Below is a small trained network, with its code and all its weights. Each question gives an input and a class and asks what happens when units are switched off, that is, made to give their printed mean instead of their output.

import numpy as np


def w(rows, s, z=0):
    codes = np.array(rows[::2]) - 128.0
    scale = np.full(codes.shape[1], s)
    scale[-1] = z or s
    return codes * scale


def f(y):
    return y / 2 * (1 + np.tanh(0.7978845608 * (y + 0.044715 * y**3)))


def log_softmax(a):
    a = a - a.max(-1, keepdims=True)
    return a - np.log(np.exp(a).sum(-1, keepdims=True))


def net(x, mask):
    res = np.array(x, float).reshape(1, 8) / 4 @ E
    y = f(res @ A[0][:, :-1].T + A[0][:, -1])
    res = res + np.where(mask, y, B[0][:, -1]) @ B[0][:, :-1]
    return log_softmax(res[-1] @ U[:, :-1].T + U[:, -1])


A, B = {}, {}
E = w([
[124,133,131],'x0',
[131,123,124],'x1',
[125,130,133],'x2',
[175,56,194],'x3',
[93,188,41],'x4',
[129,126,126],'x5',
[129,127,124],'x6',
[255,217,131],'x7',
],0.0094)
A[0] = w([
[104,70,199,132],'n1',
[237,145,161,165],'n2',
[45,31,147,254],'n3',
[147,224,83,134],'n4',
[223,143,166,156],'n5',
[113,24,190,144],'n6',
[217,79,175,115],'n7',
[31,107,2,165],'n8',
[201,242,92,159],'n9',
],0.0087,0.007)
B[0] = w([
[181,2,58,166],'n1',
[205,174,184,191],'n2',
[77,66,79,244],'n3',
[181,103,21,179],'n4',
[194,165,180,181],'n5',
[161,14,72,187],'n6',
[211,127,172,173],'n7',
[38,153,96,233],'n8',
[251,122,69,203],'n9',
],0.0082,0.011)
U = w([
[57,105,145,254],'0',
[177,89,54,47],'1',
[171,207,164,207],'2',
[172,139,255,11],'3',
[27,208,105,54],'4',
],0.0077,0.0067)

Each question gives the input, the list of numbers given to net, and the class t.
The units are the neurons (one row each of A and B). Each row of codes is followed by its name. A weight is (code - 128) times the scale printed after its matrix; where a second scale follows, it is the last column's (A, B and U).
mask holds one flag per neuron, in row order. A switched-off neuron (its flag False) gives its mean, the last column of its row in B, instead of its output. The means were averaged over made-up inputs and are rounded, as every weight is.
A unit's drop is (log p(t) with every unit on - log p(t) with that unit switched off) / (log p(t) with every unit on - log p(t) with every unit switched off).
The circuit of an input: a set's keep is (log p(t) with only the set's units on - log p(t) with every unit switched off) / (log p(t) with every unit on - log p(t) with every unit switched off). Starting from all 9 units, units are removed one at a time, each time the one whose removal leaves the highest keep (on an exact tie, the one counted first), for as long as the keep stays at least 0.8.
units of the circuit, in order: the units of the circuit, biggest drop first
k most important neurons: the k neurons with the biggest drops, biggest first
drop when u is switched off: that unit's drop, to one decimal
input [0,-2,-2,-5,6,-2,-8,-8], class 4: units of the circuit, in order : n8
input [-7,-2,-6,-2,0,3,7,4], class 2: units of the circuit, in order : n3; n6
input [-1,-8,1,-7,2,7,-3,-6], class 4: units of the circuit, in order : n8; n6
input [2,-8,-5,-5,1,-4,5,-4], class 4: 3 most important neurons : n8; n6; n1
input [2,1,-8,-7,1,-4,-4,-6], class 4: units of the circuit, in order : n8; n6
input [-1,-1,3,3,4,5,-6,3], class 2: 3 most important neurons : n3; n6; n1
input [-2,6,-3,8,-1,-6,1,-7], class 1: 3 most important neurons : n6; n1; n8
input [1,-2,-8,5,0,2,-6,8], class 3: drop when n7 is switched off : 0.3
input [2,2,7,7,-6,1,-6,-3], class 1: drop when n1 is switched off : 0.2
input [3,8,-1,6,-1,-8,6,5], class 3: drop when n4 is switched off : 0.1
